Each row has a name. After each piece below comes the name of the row it's from, unless a question asks for something else. Each question is about the rows just above it.

[113 125  91  71  94 123 149 107 147 171] : Z_168
[ 94 152 120 118 145 178 165 115 108 149] : Z_3
[120  90 169 163 162 174 132 139  98 112] : Z_257
[110  78 131  86 125 159 127  86 116 165] : Z_319
[132 171 142 158 123 101 126 159 153  67] : Z_394
[126 102  84 112 108 161 144 147 186 107] : Z_556
[143 166  94 152 120 117 145 178 165  92] : Z_984
[116 185 120  99 105  79 151 123 116 161] : Z_519
[156  73 123 161 121 144  82 128 166 114] : Z_759
[131  63 126 112 109 145 104  94 138 173] : Z_698
asked: [113 125  91  71  94 123] | Z_168
asked: [ 94 152 120 117 145 178 165] | Z_984

[125 127 127 128 129 127 130 125 133 128 131 124 128 131 132 130 127 128
 140 132 129 136 131 131 129 126 131 132 129 125 128 130 132 125 130 124
 126 130 128 129 132 132 128 190 126 132 130 128 130 133 130 131 130 126
 119 134 129 129 130 128 134 128 125] = Z_280
[132 129 127 129 126 130 129 123 127 125 130 125 126 131 123 131 130 128
 120 126 131 128 125 125 131 130 130 132 129 128 128 129 129 124 130 133
 127 127 126 125 125 130 131 178 134 129 129 128 131 124 130 129 128 134
 121 126 129 130 127 127 128 129 131] = Z_257
[128 126 127 126 130 128 128 131 128 129 127 125 127 126 129 126 130 130
 129 127 129 127 127 131 129 130 128 128 127 129 128 126 129 128 129 129
 127 127 127 128 129 129 127 116 127 129 126 128 127 128 128 128 129 125
 130 127 126 129 128 126 127 127 128] = Z_698
[124 127 127 128 129 127 130 125 127 128 129 124 128 131 131 130 128 129
 138 132 129 137 131 129 129 126 132 131 130 126 127 128 132 125 131 124
 125 129 127 129 132 132 128 185 126 132 128 129 130 134 130 131 130 125
 120 133 130 129 130 128 133 129 125] = Z_3
[129 127 127 127 126 129 130 128 129 124 128 124 126 130 126 131 127 128
 134 126 130 127 125 130 130 129 131 126 129 128 127 126 127 123 126 126
 127 128 128 126 124 130 127 131 128 127 130 129 129 127 130 128 129 133
 127 129 129 128 129 131 128 125 129] = Z_984
[131 128 127 129 126 129 128 124 128 125 129 125 125 131 123 131 130 128
 124 126 129 128 125 126 129 129 130 132 129 129 130 129 129 125 129 131
 128 127 126 125 123 131 131 157 133 129 129 128 127 125 131 128 128 134
 124 126 129 130 126 128 127 128 130] = Z_319
[129 127 127 127 126 129 130 128 124 124 128 125 126 130 126 130 127 128
 134 126 130 127 126 130 130 129 130 126 129 128 128 128 128 123 126 126
 126 128 129 126 124 131 128 136 127 128 131 129 130 127 129 128 129 133
 127 129 129 129 128 131 128 125 130] = Z_519
[128 126 127 126 130 128 128 131 128 129 127 125 127 126 129 126 130 130
 129 127 129 127 127 131 129 130 128 128 128 129 127 127 129 128 130 128
 127 127 127 128 129 129 127 115 127 129 126 128 127 128 128 129 129 126
 130 127 126 129 128 127 127 127 127] = Z_759
[131 129 127 129 126 129 128 124 128 124 129 125 125 130 123 131 129 129
 123 126 130 128 125 126 130 130 129 132 129 129 127 127 130 125 129 131
 128 127 127 126 124 129 131 166 134 130 128 128 129 125 130 128 128 134
 123 126 129 130 126 127 128 128 131] = Z_168
[128 126 127 126 129 128 128 130 128 128 127 125 126 127 129 127 131 131
 130 127 130 127 127 131 130 129 128 128 128 130 128 129 130 128 129 128
 127 127 126 129 129 129 127 115 127 130 127 128 128 128 128 128 128 126
 130 128 127 129 128 126 128 127 127] = Z_394
[124 126 127 128 131 128 131 125 129 128 129 125 127 131 132 130 130 128
 137 131 128 136 132 129 128 126 130 130 130 126 128 130 131 125 131 125
 126 130 125 130 132 132 127 189 126 131 129 130 129 132 130 131 129 125
 119 132 131 129 130 130 133 128 125] = Z_856
[131 128 127 129 126 129 129 124 125 125 130 125 125 131 124 131 130 128
 122 125 130 128 125 126 130 130 130 132 129 129 128 127 130 125 129 132
 128 126 126 126 124 130 131 170 133 130 129 128 129 125 130 128 128 134
 122 126 129 130 126 127 127 129 130] = Z_556
asked: [130 126 128 127 128 130] | Z_319
asked: [126 127 123 126 126 127 128 128 126 124 130] | Z_984

[116 138 107  95] : Z_759
[122 150  78 126] : Z_319
[ 75 138  75  75] : Z_698
asked: [116 138 107] | Z_759
asked: [138 107] | Z_759
Which value appears more than once in Z_698? | [75]
asked: [122 150  78 126] | Z_319
The row with [ 78 126] is | Z_319

[ 65 170 131 154] : Z_698
[126 126 126 160] : Z_257
[180 104 129 115] : Z_3
[178  93  93  93] : Z_856
Repeated in Z_856: | [93]
Which row holds [180 104 129]? | Z_3
The row with [180 104] is | Z_3
Repeated in Z_257: | [126]
[126 126 126 160] is in which row? | Z_257
asked: [180 104 129 115] | Z_3

[ 78  99 137  95 159] -> Z_856
[ 87 164 145 103 126] -> Z_394
[148 167 133 117  64] -> Z_168
[131 164  87 132  77] -> Z_257
[113 113 115  94 167] -> Z_319
[135 117 141 125 161] -> Z_759
[121 173 137 127 105] -> Z_556
[102 102 138 107 181] -> Z_698
[168 133 171 125 129] -> Z_984
[164 145  87 110 104] -> Z_3
The value that Z_698 holds more than once: | [102]
Which row holds [113 115]? | Z_319
asked: [125 129] | Z_984
[102 102 138] is in which row? | Z_698
asked: [164 145  87] | Z_3
Which row holds [167 133]? | Z_168

